Below are the code and all the weights of a small trained network. Each question names an input and a target symbol and asks about switching units off, where a switched-off unit gives its printed mean instead of its output.

import numpy as np


def w(rows, s, z=0):
    codes = np.array(rows[::2]) - 128.0
    scale = np.full(codes.shape[1], s)
    scale[-1] = z or s
    return codes * scale


def norm(h):
    return h / np.sqrt((h * h).mean(-1, keepdims=True) + 1e-5)


def f(y):
    return y / 2 * (1 + np.tanh(0.7978845608 * (y + 0.044715 * y**3)))


def softmax(a):
    e = np.exp(a - a.max(-1, keepdims=True))
    return e / e.sum(-1, keepdims=True)


def log_softmax(a):
    a = a - a.max(-1, keepdims=True)
    return a - np.log(np.exp(a).sum(-1, keepdims=True))


def net(x, mask):
    ids = ['αβγδεζθλμξπστφψω'.index(c) for c in x.split()]
    T = len(ids)
    res = E[ids] + P[:T]
    u = 0
    for l in range(2):
        q, k, v = (norm(res) @ M[l].T for M in (Q, K, V))
        z = softmax(np.where(np.tri(T) > 0, q @ k.T / 4**0.5, -1e9)) @ v
        res = res + np.where(mask[u], z, O[l][:, -1]) @ O[l][:, :-1]
        u += 1
        y = f(norm(res) @ A[l][:, :-1].T + A[l][:, -1])
        res = res + np.where(mask[u : u + 16], y, B[l][:, -1]) @ B[l][:, :-1]
        u += 16
    return log_softmax(norm(res)[-1] @ U[:, :-1].T + U[:, -1])


Q, K, V, O, A, B = {}, {}, {}, {}, {}, {}
E = w([
[178,138,87,191],'α',
[191,83,74,143],'β',
[29,126,90,132],'γ',
[176,101,54,162],'δ',
[139,101,88,113],'ε',
[138,102,116,114],'ζ',
[182,152,95,181],'θ',
[92,19,143,167],'λ',
[156,220,197,71],'μ',
[106,140,121,163],'ξ',
[60,86,70,158],'π',
[4,254,158,252],'σ',
[61,122,129,126],'τ',
[64,128,138,117],'φ',
[147,192,69,52],'ψ',
[136,125,251,134],'ω',
],0.019)
P = w([
[150,74,111,251],'0',
[22,3,136,42],'1',
[13,10,131,76],'2',
[68,26,136,61],'3',
[67,39,132,102],'4',
[84,43,133,101],'5',
[79,46,121,119],'6',
[99,79,100,155],'7',
[115,83,103,190],'8',
[116,77,84,202],'9',
[109,93,55,230],'10',
[112,87,66,240],'11',
[102,89,67,167],'12',
],0.0062)
Q[0] = w([
[155,168,154,100],'L0H0',
[174,212,137,45],'L0H0',
[195,253,162,19],'L0H0',
[148,141,212,162],'L0H0',
],0.03)
K[0] = w([
[163,171,161,94],'L0H0',
[175,213,118,59],'L0H0',
[203,251,145,29],'L0H0',
[155,125,233,134],'L0H0',
],0.029)
V[0] = w([
[10,122,184,42],'L0H0',
[203,138,143,116],'L0H0',
[254,121,97,217],'L0H0',
[169,84,175,170],'L0H0',
],0.012)
O[0] = w([
[213,164,106,241,190],'L0H0',
[149,195,166,77,2],'L0H0',
[51,90,175,10,86],'L0H0',
[119,79,178,116,216],'L0H0',
],0.013,0.0056)
A[0] = w([
[25,227,220,204,190],'L0N0',
[190,252,113,53,155],'L0N1',
[198,225,152,128,81],'L0N2',
[142,76,204,173,150],'L0N3',
[29,147,164,73,3],'L0N4',
[131,133,133,134,117],'L0N5',
[129,68,217,163,115],'L0N6',
[135,160,73,99,29],'L0N7',
[156,145,213,128,30],'L0N8',
[151,96,175,105,46],'L0N9',
[26,110,126,182,165],'L0N10',
[144,22,97,160,98],'L0N11',
[121,168,47,98,66],'L0N12',
[103,120,188,143,72],'L0N13',
[184,192,193,107,74],'L0N14',
[50,176,153,126,40],'L0N15',
],0.021,0.0047)
B[0] = w([
[85,200,33,132,170],'L0N0',
[183,204,253,103,151],'L0N1',
[191,122,161,174,154],'L0N2',
[199,118,123,116,201],'L0N3',
[189,130,91,212,156],'L0N4',
[131,129,124,127,127],'L0N5',
[191,102,141,90,195],'L0N6',
[120,103,155,88,126],'L0N7',
[145,144,91,99,137],'L0N8',
[97,146,106,114,136],'L0N9',
[152,162,201,172,224],'L0N10',
[191,134,156,203,251],'L0N11',
[122,110,183,76,130],'L0N12',
[153,130,143,91,143],'L0N13',
[188,155,124,169,145],'L0N14',
[159,157,149,157,134],'L0N15',
],0.048,0.017)
Q[1] = w([
[249,180,93,162],'L1H0',
[146,2,73,126],'L1H0',
[101,198,116,39],'L1H0',
[107,38,106,113],'L1H0',
],0.0074)
K[1] = w([
[115,187,209,21],'L1H0',
[177,202,145,213],'L1H0',
[106,2,114,156],'L1H0',
[158,150,120,205],'L1H0',
],0.0081)
V[1] = w([
[101,46,253,138],'L1H0',
[191,137,158,98],'L1H0',
[150,157,157,1],'L1H0',
[62,229,220,156],'L1H0',
],0.047)
O[1] = w([
[100,51,251,135,135],'L1H0',
[215,134,147,124,254],'L1H0',
[165,141,154,1,37],'L1H0',
[106,229,218,151,142],'L1H0',
],0.048,0.027)
A[1] = w([
[20,167,213,150,76],'L1N0',
[144,82,202,144,65],'L1N1',
[99,92,154,130,119],'L1N2',
[105,150,82,98,144],'L1N3',
[169,197,85,82,72],'L1N4',
[119,140,250,16,112],'L1N5',
[71,96,54,154,151],'L1N6',
[86,120,130,119,81],'L1N7',
[124,127,65,106,94],'L1N8',
[104,33,82,151,93],'L1N9',
[171,152,192,81,254],'L1N10',
[109,114,128,106,84],'L1N11',
[108,125,117,103,130],'L1N12',
[156,102,77,179,178],'L1N13',
[155,99,58,25,85],'L1N14',
[89,38,118,91,86],'L1N15',
],0.025,0.0036)
B[1] = w([
[3,130,139,57,151],'L1N0',
[165,166,94,154,221],'L1N1',
[121,118,158,134,127],'L1N2',
[130,117,89,152,131],'L1N3',
[171,118,178,153,165],'L1N4',
[52,55,7,100,184],'L1N5',
[35,117,147,29,156],'L1N6',
[143,147,149,154,121],'L1N7',
[82,131,94,172,139],'L1N8',
[65,82,179,36,155],'L1N9',
[97,151,154,31,229],'L1N10',
[131,114,127,125,119],'L1N11',
[125,123,125,133,119],'L1N12',
[162,143,73,179,248],'L1N13',
[77,130,190,202,146],'L1N14',
[95,134,145,55,127],'L1N15',
],0.056,0.014)
U = w([
[114,100,107,123,106],'α',
[110,75,100,114,176],'β',
[97,147,126,154,140],'γ',
[118,104,109,127,150],'δ',
[112,103,109,132,180],'ε',
[119,71,104,123,149],'ζ',
[113,99,98,122,128],'θ',
[221,34,175,147,125],'λ',
[177,251,124,110,1],'μ',
[130,118,118,141,104],'ξ',
[101,115,209,187,107],'π',
[102,254,56,125,137],'σ',
[117,135,124,148,107],'τ',
[118,133,113,143,125],'φ',
[98,117,133,52,207],'ψ',
[211,141,16,56,127],'ω',
],0.011,0.0062)

Each question gives the input, a string of symbols that net reads in full, and the target symbol t.
The units are the heads (4 rows each of Q, K, V and O) and the neurons (one row each of A and B). Each row of codes is followed by its name. A weight is (code - 128) times the scale printed after its matrix; where a second scale follows, it is the last column's (O, A, B and U).
mask holds one flag per unit, layer by layer, with each layer's heads first. A switched-off unit (its flag False) gives its mean, the last column of its rows in O or B, instead of its output. The means were averaged over made-up inputs and are rounded, as every weight is.
A unit's drop is (log p(t) with every unit on - log p(t) with that unit switched off) / (log p(t) with every unit on - log p(t) with every unit switched off).
The circuit of an input: a set's keep is (log p(t) with only the set's units on - log p(t) with every unit switched off) / (log p(t) with every unit on - log p(t) with every unit switched off). Starting from the 12 units with the biggest drops (on a tie, the unit counted first), units are removed one at a time, each time the one whose removal leaves the highest keep (on an exact tie, the one counted first), for as long as the keep stays at least 0.8.
circuit, biggest first: the units of the circuit, biggest drop first
k most important neurons: the k neurons with the biggest drops, biggest first
k most important neurons of layer l: the k neurons of layer l with the biggest drops, biggest first
drop of u: that unit's drop, to one decimal
input π θ ψ τ ζ γ ζ, target π: 2 most important neurons => [L0N2, L0N0]
input π π π, target π: circuit, biggest first => [L1H0, L0N10, L1N0]
input σ φ γ ε ω ε, target σ: circuit, biggest first => [L1H0, L0H0, L0N0, L0N11]
input ζ δ π ψ ε, target ψ: 4 most important neurons => [L0N1, L0N11, L1N5, L0N10]
input ξ γ ψ ζ τ, target ψ: 3 most important neurons of layer 0 => [L0N1, L0N11, L0N12]
input σ ξ φ, target σ: circuit, biggest first => [L1H0, L0N0]
input ω β θ, target ω: 3 most important neurons => [L0N4, L0N11, L0N10]
input γ σ δ, target σ: circuit, biggest first => [L1H0, L0N0]
input β α σ θ λ β σ γ λ λ β σ σ, target σ: most important neuron => [L0N4]
input σ λ ω ξ, target σ: 2 most important neurons => [L0N0, L0N11]
input π γ δ φ ψ β π β ζ φ τ, target π: 2 most important neurons => [L0N2, L0N0]
input π μ λ π ε, target π: 2 most important neurons => [L0N2, L0N3]
input π π λ γ θ, target π: 2 most important neurons => [L0N10, L0N0]
input λ λ ε γ λ φ φ ψ, target ψ: most important neuron of layer 1 => [L1N5]
input ψ β λ ξ θ δ ζ σ ψ β, target ψ: 2 most important neurons => [L1N5, L0N1]
input δ σ μ α φ ζ ε ε ω ψ β, target ψ: 2 most important neurons of layer 1 => [L1N5, L1N10]
input π π φ α, target π: drop of L0N3 => 0.1
input ψ λ ω, target ψ: drop of L0N6 => 0.0
input φ σ ξ β λ σ, target σ: drop of L1N6 => 0.1
input δ α λ α β λ ζ ψ ξ, target ψ: drop of L1N10 => 0.1
input ω ψ β ε ω β μ θ π μ ω, target ω: most important neuron => [L0N4]
